Known rows:
klesko: [-13 13 0 9 -11 1 8 -5 -11 -4 4 1 -8 -11 6 16 -1 -21 -13 20 -8 6 4 -15 9 1 -16 -3 -9 3 8 11 -19 -5 -9 -17 -20 -11 2 -4 -5 17 -6 0]
sutri: [10 6 -10 -4 19 0 5 9 8 1 10 -25 9 9 -19 -9 -1 31 -23 -23 -1 -7 -11 39 3 -19 15 -24 -2 -1 -7 -3 -3 -7 33 11 25 7 3 10 42 -27 0 2]
lifu: [1 -26 -6 30 -7 7 -7 3 -22 -7 -3 10 -1 22 -2 -3 -8 3 17 6 6 1 22 13 -8 11 8 21 -1 10 -4 -5 -3 -2 3 5 16 -10 4 1 25 13 11 6]
tregren: [19 11 -5 -35 -3 -13 -3 13 24 32 -5 19 16 8 -20 -35 10 25 12 -21 10 2 -50 17 7 2 38 -15 24 -15 4 -5 49 10 9 21 -23 18 2 1 1 -48 16 -22]
floplem: [-15 19 -11 -2 -5 -1 20 -5 -10 10 0 0 -18 18 -3 13 2 1 -13 13 -8 8 -6 0 13 2 3 -10 7 -8 5 9 -13 9 -10 -4 -13 5 6 13 -7 7 3 -3]
trekor: [9 -20 1 13 19 12 -17 18 1 -7 2 2 9 4 7 -3 -3 20 -7 -12 2 5 0 29 -4 7 3 8 5 -1 0 -22 3 -7 11 7 54 -13 -6 -8 30 -7 10 15]
bovuda: [0 -22 -8 30 -4 0 -4 -14 -21 -14 11 -12 -1 -7 -12 16 -6 12 2 -1 10 -10 18 2 -11 3 -5 2 -19 17 -8 0 -11 5 14 2 7 0 -1 21 6 23 3 -1]
zolabrik: [-1 10 -11 14 -35 1 -2 1 13 9 -21 30 -8 22 14 -6 -5 -20 0 21 0 21 -10 -18 12 18 -14 -3 14 1 22 3 4 2 -26 -3 -40 -18 9 -21 -7 12 8 6]
pavim: [-20 20 -4 25 -7 0 12 -9 -12 -10 1 -8 -21 4 9 17 -4 -20 -11 18 -9 9 13 -10 9 -1 -12 -10 -14 8 3 12 -26 -3 -16 -15 -10 -10 1 -7 5 14 -6 8]
bruriplel: [-20 4 8 -3 23 -3 4 -9 -18 -1 5 -12 -10 -18 3 7 -1 -17 0 5 -15 -7 11 10 -1 0 15 0 -22 -11 -24 7 1 6 -3 -4 31 7 -3 1 13 3 -6 -23]
mafin: [-16 -15 7 4 15 -6 3 -11 -28 -6 4 -12 -8 -5 -5 6 -1 -9 27 3 -4 -15 22 -2 -9 -10 18 19 -20 2 -21 9 -6 1 -4 1 19 7 -8 8 6 -4 -2 -23]
flogru: [14 11 -6 -21 1 0 3 2 34 6 -7 -6 3 13 1 0 5 26 -15 -16 4 3 -19 -13 6 -11 -18 -15 24 -3 18 -10 -6 0 -3 9 -15 6 -5 5 -31 -14 -2 18]
nolo: [3 -24 -3 36 -7 5 -11 1 -23 -12 5 7 -1 7 -3 2 -7 6 15 2 12 1 18 11 -10 15 7 17 -8 16 -4 -6 2 2 6 2 17 -8 3 6 19 16 11 9]
giplok: [-16 -2 -14 23 -14 2 8 -16 -18 -1 -4 -1 -5 7 -7 12 -14 -16 -7 18 -10 -1 23 5 5 11 -6 -11 -17 -3 -14 9 -15 7 11 -6 -6 -9 12 8 28 30 -2 -16]
grogrur: [22 25 -10 -22 2 -6 5 11 42 8 0 -16 7 10 -9 -15 9 32 -27 -25 7 2 -41 5 8 -24 -4 -28 20 4 23 -3 2 -8 9 10 -20 10 -2 -2 -8 -37 -2 17]
skuzer: [-9 0 -1 20 -9 4 6 -14 -13 -10 3 -1 4 -2 1 6 -11 -21 -13 16 -8 -2 28 1 -2 11 -12 -9 -21 -6 -15 8 -17 -1 17 -14 0 -10 10 1 25 31 -8 -4]
skaze: [0 9 0 -13 16 2 9 7 3 1 7 -11 -4 7 -1 10 8 24 -13 -10 -2 2 -13 1 8 -14 -2 -6 14 -5 8 -7 -16 -6 -1 0 9 3 -8 10 -12 -19 1 13]
badru: [-12 -4 -5 22 -10 4 2 -11 -13 -7 -1 -4 0 -7 -1 13 -12 -20 -13 16 -9 -3 24 4 2 8 -14 -9 -20 0 -12 7 -16 0 12 -9 0 -13 10 2 27 31 -6 -11]
besku: [13 -17 14 -29 -16 -9 -19 4 10 15 -8 34 15 -25 6 -17 11 -13 38 3 14 -3 -23 -33 -9 10 6 31 13 -3 12 -1 39 4 -21 4 -36 4 -8 -13 -48 -12 6 -21]

Facts:
klonu f <- vamir draras flutezu besku teron flistan
klonu d <- gupok godri pamek zudrer fustu fladir pavim plilu zefum flestak flifak pirem trasatrir pufliflum trinel dridrar kidor branale bruklu
klonu g <- klizoza skaze kobro zanum stidel boflis dresel trestu klesko stimos gabrum folu floplem
klonu e <- bogrim rustul zolabrik dokla klirin drakli bripa pakas driplopor brobru flibik skadris tetose rase betrek grogrur gruzetro bostom kigek trives kameskin flogru
klonu a <- rafla ploflik busos tipli pufak taskes lifu fugris roflas votre tagris nolo flumim viflis fibor miklada trekor grize vemok plida bama zonum staskepa sutri kikur giplok vover ganok skuzer bovuda bikek gefa sastel flomedu luvupum vosol grefodrir klirar mobru zaflel kibon divak badru plizeza
klonu b <- dralem brike bunus savi likiga klimak feno mafin stoklebis vubrar bruriplel nirem muplem tridoplim ditrem gidrum gokla dratral skudin
klonu c <- lofla notobra tikos tregren kufleti kazefli statir pifeklan lanoklan stibes grobitril lilizu vastir rostom pligrida troma draban stuklirar vigas paklilo nemim
[vamir tipli dralem kobro rustul brike zudrer klirin lifu boflis roflas bunus tikos fustu plilu kazefli zefum votre tagris likiga nolo draras flifak driplopor grize bama staskepa kikur lilizu mafin pligrida stoklebis skadris besku bovuda gefa betrek gruzetro vosol ditrem dridrar grefodrir gokla paklilo zaflel plizeza bruklu] sebul h
[gupok skaze godri zanum stidel bripa flestak pifeklan trekor vemok vastir tetose vubrar draban stuklirar vigas bostom kigek trives gabrum klirar flogru] sebul l
[klizoza bogrim pufak taskes tregren kufleti pakas dresel fibor stibes sutri nirem bikek grogrur tridoplim gidrum kameskin dratral nemim] sebul k
[rafla ploflik pamek lofla fugris fladir savi flumim klimak statir viflis feno lanoklan brobru flutezu trestu vover troma pirem bruriplel ganok stimos teron trasatrir luvupum mobru kibon floplem skudin] sebul i
[busos zolabrik dokla notobra drakli pavim miklada plida zonum grobitril flibik giplok rostom klesko rase skuzer muplem sastel flomedu pufliflum trinel folu kidor flistan divak badru branale] sebul j
klizoza drustil zudrer mafin giplok
bogrim drustil giplok dratral floplem
rafla drustil zanum bovuda
kobro drustil vover bovuda trasatrir
zolabrik drustil klimak draras brobru
pamek drustil klimak driplopor grize
stidel drustil folu bruriplel gupok roflas teron
dokla drustil zanum
lifu drustil plilu kidor brobru
bunus drustil drakli zonum
tikos drustil votre gidrum zaflel taskes
fustu drustil bruklu
bripa drustil bikek
tregren drustil floplem
kufleti drustil kazefli
zefum drustil dresel rostom
nolo drustil pufliflum betrek vover
flumim drustil grize
statir drustil fugris tagris vigas
pifeklan drustil rase lofla fugris savi
flifak drustil tetose trestu nemim
fibor drustil trives
feno drustil bostom stimos
miklada drustil grobitril
trekor drustil fladir
vemok drustil tagris vastir kazefli likiga
lanoklan drustil pligrida
staskepa drustil stuklirar grefodrir
kikur drustil pufak grogrur klirin
stoklebis drustil flestak fladir gokla
skadris drustil brike
besku drustil klirin
ganok drustil skuzer tetose
nirem drustil kameskin
muplem drustil plida skaze
gefa drustil busos
sastel drustil kazefli
flomedu drustil pavim savi viflis
trinel drustil grobitril klesko rustul
vosol drustil klimak gruzetro dratral viflis
kigek drustil dralem gidrum lilizu
mobru drustil bama
kibon drustil tetose
divak drustil trives dralem ploflik driplopor gokla
branale drustil notobra stibes trestu
plizeza drustil troma roflas vigas trestu nemim

Rows:
No name comes twice in this set of rows, the named rows included.
[-11 -18 12 19 11 -2 -9 1 -33 -8 5 6 -9 -3 2 -4 0 -10 36 4 3 -2 18 6 -10 6 29 29 -16 7 -17 0 12 0 -11 1 29 -1 -9 -5 13 -8 8 -11] -> bunus
[-3 13 5 -15 38 -10 6 7 -4 3 15 -26 0 -9 -16 -12 7 17 -2 -23 -7 -11 -16 33 2 -25 38 -14 -13 -6 -20 4 8 -6 16 8 37 16 -11 3 34 -48 -1 -19] -> tridoplim
[-2 -2 -5 48 -3 2 -15 -6 -21 -9 21 7 -8 -21 -4 14 -4 12 -15 0 14 12 -4 21 -4 36 9 -13 -20 12 -7 -9 21 21 9 -3 23 -3 4 12 14 29 16 6] -> rafla
[1 12 -2 8 14 -4 1 -2 -5 -4 23 -13 -8 -14 -10 22 11 38 -18 -15 10 4 -24 -1 5 -1 2 -16 0 9 9 -8 -4 7 1 0 6 9 -14 23 -26 -12 8 13] -> zanum
[-12 -23 10 2 20 -2 -6 -5 -22 -11 3 -14 -4 -17 3 5 0 -15 23 4 -6 -16 20 -1 -11 -15 9 28 -21 4 -16 7 -9 -9 -7 0 31 -1 -13 -4 8 -4 -6 -22] -> gokla
[2 -4 3 32 -10 -1 -6 3 -23 -11 16 11 -12 -4 0 10 6 11 12 4 19 10 -6 -9 -4 12 6 17 -2 24 16 -2 3 1 -15 -5 -8 -4 -7 6 -18 3 14 20] -> kobro
[5 -5 22 -48 -19 5 -10 19 12 18 -18 4 13 -34 -13 5 -2 -26 41 -14 -3 -17 18 -24 0 -8 -10 3 19 13 -8 -5 34 15 6 8 -53 22 18 6 -36 3 -15 2] -> kazefli
[16 28 -20 -6 -11 -8 10 14 27 22 -6 10 -5 46 -15 -27 7 39 -5 -19 11 18 -46 17 15 -2 25 -26 32 0 22 -5 21 5 -4 18 -27 10 5 1 5 -44 19 15] -> bogrim
[4 17 -5 39 -34 -5 -13 -8 6 -4 7 24 -8 -19 6 9 0 -5 -11 10 18 21 -19 -24 4 33 -17 -15 -5 19 21 -1 20 16 -18 -9 -42 -11 2 -8 -29 23 10 16] -> dokla
[2 -10 -7 -1 19 5 2 0 0 -2 3 -16 5 11 -8 7 -4 25 -13 -14 -4 -6 8 21 1 -6 0 -10 2 -7 -12 -11 -13 1 21 9 31 2 -1 16 20 -4 1 3] -> klirar
[-14 10 -10 20 1 7 5 11 -7 2 -11 9 -27 36 18 -1 -2 -8 -4 15 -10 23 -4 15 12 6 10 8 11 -2 14 0 -10 -4 -30 -2 23 -14 2 -19 19 -2 11 12] -> pamek
[0 -6 5 -24 -20 -6 -10 -12 15 14 -10 18 17 -38 4 -1 0 -31 3 14 -4 -7 -10 -29 0 10 -18 -1 -6 -12 2 8 20 6 -2 -6 -41 -3 2 -10 -25 15 -8 -37] -> grobitril
[8 1 13 -27 -12 -1 -13 7 17 19 -9 31 15 -23 7 -14 4 -18 10 3 3 5 -18 -7 -1 24 2 3 13 -15 2 -5 44 15 -5 2 -20 6 7 -11 -23 5 3 -14] -> statir
[-17 2 12 13 18 0 -5 2 -23 -1 7 8 -13 -12 8 -2 0 -17 12 6 -7 7 5 19 -2 16 28 9 -16 -8 -20 0 20 8 -10 -4 40 1 -2 -10 21 -1 7 -14] -> feno

Now the same elements, written a new way:
Known rows:
driplopor: [-14 0 9 5 -4 14 -3 -10 0 -5 8 24 4 7 1 7 8 -12 6 4 0 21 -9 -1 10 -14 -17 -6 15 11 -3 -2 7 6 23 -8 -8 20 -9 1 -16 2 8 -8 -20 -16 -8 4 -4 -1 0 -24 -3]
dridrar: [-10 1 12 5 9 -30 -20 -21 5 3 -8 6 -7 4 -8 9 -11 -14 14 4 -6 27 -19 8 20 -8 -13 -13 16 -7 -6 -16 -9 -6 -1 -2 -13 17 -35 10 2 3 -9 6 -25 -9 -1 22 -11 -5 3 -12 -11]
vamir: [-13 8 12 -4 -20 15 -8 -18 -2 -7 22 5 10 13 -2 0 13 -6 -2 8 -4 -1 -12 6 11 -6 -7 -7 -5 3 -2 -13 -8 -2 13 -12 1 8 -11 -2 -5 1 11 -10 -14 -13 -9 -1 -8 -3 16 -27 -3]
draras: [-11 6 11 -3 -21 14 -6 -19 -2 -7 23 4 6 13 -3 -1 14 -7 -3 9 -3 -2 -11 5 13 -8 -7 -5 -5 4 -3 -14 -7 -2 16 -12 -1 9 -12 -1 -8 1 14 -9 -17 -13 -8 -1 -8 -4 15 -27 -3]
likiga: [-22 5 9 2 10 -6 -16 -25 9 2 -5 16 1 5 -7 10 -4 -14 8 1 -1 25 -18 3 12 -2 -19 -19 14 -9 -3 -11 -10 -3 23 -7 -8 18 -10 2 -10 3 5 -1 -24 -12 -2 13 -19 -5 -1 -10 -6]
statir: [-3 10 -3 -10 -10 59 10 -8 -3 -3 9 3 15 4 -17 6 39 19 -12 18 3 -38 5 -6 -15 11 3 -5 -31 -11 3 8 -2 -4 -2 -3 6 -8 23 -12 26 -1 35 -39 16 -10 -7 -27 2 0 -4 22 7]
ganok: [24 1 5 0 14 9 0 14 -13 11 -6 11 3 -16 -3 6 14 6 12 21 -4 -12 -8 -4 2 4 1 -5 -18 1 0 0 -3 -4 -35 0 -5 0 -37 5 35 -2 -10 -7 6 -4 0 -10 11 1 -5 16 -6]
stimos: [-12 13 4 -3 1 16 -3 -3 0 -2 6 25 0 2 -2 9 22 7 4 9 2 11 8 -6 -13 -3 -19 -8 -14 -5 -2 5 -10 1 17 0 0 -3 31 -14 -2 2 28 -20 -13 -12 -7 -7 -4 -2 -10 7 4]
fugris: [9 7 9 -2 -7 -20 -12 16 -7 2 12 9 3 -7 -4 8 6 5 13 15 -6 4 12 1 -9 -14 0 0 -14 5 -7 0 -2 -3 -27 6 -10 -6 -8 -4 17 3 8 -15 -10 -5 -10 2 13 -1 0 8 -5]
savi: [-9 11 8 -2 13 -13 -10 -11 7 8 -17 31 -15 -10 -5 7 9 -1 10 5 1 32 -1 -2 6 -7 -26 -11 0 -10 -6 -6 -21 -1 20 1 -4 -4 8 -3 -8 1 7 -2 -31 -11 0 4 -18 -6 -12 5 4]
flibik: [-12 9 7 8 13 -14 -2 10 4 -2 5 14 5 -14 9 3 4 -3 1 6 5 24 -5 -5 -5 -17 -20 -4 9 7 -3 3 -4 11 25 -9 -1 2 14 -2 -8 1 6 -3 -13 -7 -8 5 -3 -7 -4 -14 11]
zonum: [4 5 7 7 5 -39 -9 16 -3 -3 20 -18 5 -8 -2 7 -2 3 3 13 -2 1 4 0 -10 -18 1 1 -1 5 -5 0 3 2 -19 1 -7 -2 -10 2 19 4 5 -5 1 0 -12 14 14 -7 5 -4 -1]
rase: [-11 9 7 8 12 -14 -2 11 4 -2 5 15 4 -14 8 2 5 -3 1 6 5 23 -6 -5 -5 -18 -20 -4 9 7 -3 3 -4 11 26 -9 -1 2 15 -2 -9 1 6 -3 -13 -7 -9 5 -3 -7 -4 -14 12]
nirem: [-7 11 4 0 25 -12 4 -26 13 13 -33 22 -8 -23 -17 -6 5 7 10 1 0 -1 -25 -7 22 -5 -25 -12 12 1 -3 3 -8 0 8 -5 7 2 3 11 11 -4 -10 -12 -18 -14 3 -10 -20 1 -21 6 15]
taskes: [4 10 8 -2 -2 -45 -9 5 -5 1 24 -5 6 -12 -9 -3 -2 10 17 9 -7 -15 1 -4 -6 -18 -7 -2 -6 18 -7 8 6 -1 -34 3 1 -2 4 2 21 3 5 -18 -9 -7 -10 0 14 3 -5 -2 0]
kufleti: [-14 17 -6 -17 -8 35 5 -10 5 4 22 -8 42 -14 -29 -2 19 18 -7 10 2 -66 0 -10 -22 8 9 -18 -21 6 3 15 8 -2 -8 -12 12 -4 41 -10 23 0 36 -50 14 -9 -11 -37 -2 5 -3 30 12]
sutri: [5 11 8 -1 -2 -45 -9 5 -5 2 24 -5 5 -12 -9 -3 -2 10 17 9 -8 -16 1 -4 -6 -18 -6 -3 -7 17 -7 7 6 -1 -34 3 1 -2 4 2 21 3 7 -18 -10 -7 -9 1 14 3 -5 -1 0]
vemok: [14 4 1 -9 -8 5 -5 24 1 12 -10 4 20 -26 -14 10 -1 2 7 18 -4 -9 3 4 0 -4 20 -7 -5 4 -3 0 0 -1 -34 -2 -14 -4 -15 1 19 -3 -5 -24 3 -5 -12 -7 6 -6 1 31 6]
vastir: [-7 15 -3 -12 -19 30 0 4 -4 -8 37 -8 9 13 -8 12 27 15 -8 15 -1 -16 16 -2 -26 6 -1 -10 -31 -8 1 5 -10 0 -2 -1 6 -11 49 -23 4 1 50 -33 6 -10 -12 -9 2 -7 2 17 9]

Rows:
No name comes twice in this set of rows, the named rows included.
[11 5 4 -2 2 -16 5 -2 -3 6 -4 -4 6 -21 -20 0 7 14 10 9 -7 -28 -8 -5 10 -15 -1 2 3 19 -3 11 14 0 -40 2 0 -2 -20 11 35 -2 -11 -23 2 -9 -9 -14 9 6 -8 5 5] -> fibor
[-2 1 9 2 -12 -13 -17 1 -6 -4 24 -7 18 6 -6 9 -6 -8 10 12 -6 -3 -4 5 -2 -8 8 -7 0 5 -4 -5 10 -5 -21 -2 -15 17 -25 3 14 5 7 -14 -3 -6 -12 12 13 -1 12 -7 -15] -> tagris
[-6 6 11 -5 10 -30 -15 -6 2 8 -23 16 -21 -15 -11 20 5 1 14 2 -8 37 4 5 13 -14 -24 -6 11 2 -6 -5 -18 0 -13 7 -12 -11 -25 0 5 1 -15 7 -29 -10 -9 4 -14 -2 -3 1 -5] -> fladir
[-3 11 12 0 11 -39 -19 -5 6 8 -21 23 -15 -14 -5 7 -2 -1 17 7 -5 36 -3 5 9 -10 -18 -7 1 -9 -8 -9 -22 -5 -5 5 -11 -6 -11 2 6 1 -9 2 -28 -8 -3 12 -11 -5 -6 6 0] -> trasatrir
[-7 12 5 -3 12 -14 -8 -4 8 8 -16 23 -20 -8 -2 11 4 -1 9 5 -1 42 -4 1 10 -4 -25 -13 2 -11 -5 -6 -25 2 14 1 -3 -5 15 -6 -13 -2 6 -1 -28 -12 -2 10 -20 -12 -11 7 10] -> vubrar
[7 10 10 0 -10 -22 -15 15 -5 -1 8 10 3 -6 -1 6 5 7 14 16 -5 9 7 4 -11 -12 0 2 -16 0 -6 1 -5 -4 -26 6 -10 -6 -1 -3 22 2 5 -18 -6 -6 -12 6 15 -1 0 7 -2] -> vover
[2 11 -6 -9 -14 57 15 -3 -2 -4 10 -6 7 8 -14 7 36 19 -14 19 2 -29 4 -3 -9 10 6 -4 -27 -12 3 6 -5 -1 -4 -2 7 -9 31 -12 20 -4 36 -39 18 -12 -8 -18 1 -6 -5 22 15] -> pifeklan
[-13 2 9 7 -3 10 -6 -9 1 -4 9 27 9 6 5 1 3 -13 8 7 1 20 -13 -2 8 -11 -14 -7 10 5 -3 -5 4 4 26 -9 -7 22 -3 2 -14 2 11 -11 -19 -15 -5 9 -3 -3 -2 -22 -2] -> gruzetro
[-16 17 3 -2 8 -9 0 -13 3 -1 17 12 3 -4 -8 -2 12 12 8 3 0 -8 -4 -11 -10 -7 -26 -12 -6 7 -2 13 -1 4 10 -3 12 1 43 -7 3 2 27 -24 -12 -13 -5 -9 -5 2 -15 0 10] -> dresel
[17 1 2 -4 -7 9 4 17 -5 5 -15 -1 -3 -14 -13 16 12 9 4 15 -8 4 2 4 11 -9 6 4 1 7 -1 4 2 1 -40 5 -11 -8 -26 3 26 -4 -12 -18 7 -9 -14 -5 8 -3 -1 14 5] -> trekor
[-7 4 8 -3 -16 42 3 -24 1 -4 -7 7 12 4 -10 -2 19 -3 -8 11 -3 -12 -25 6 25 -1 1 -3 1 1 1 -10 -3 -3 9 -14 0 9 -29 8 10 -4 -4 -17 -2 -14 -7 -12 -11 -1 12 -19 3] -> besku
[-16 15 8 -2 19 -36 -8 -22 8 7 -8 18 -12 -15 -11 0 1 5 14 -3 -3 14 -12 -6 9 -12 -34 -14 9 5 -5 4 -13 2 10 -2 6 -2 17 1 -2 0 3 -5 -30 -13 -2 -1 -19 0 -15 -4 8] -> gidrum
[-6 11 4 -3 12 19 -3 0 -6 2 11 25 -2 1 4 9 23 7 8 11 1 9 1 -8 -16 6 -24 -15 -20 -6 0 4 -14 2 13 -2 5 0 24 -14 2 2 26 -10 -10 -10 -2 -8 -5 -1 -10 8 0] -> trestu

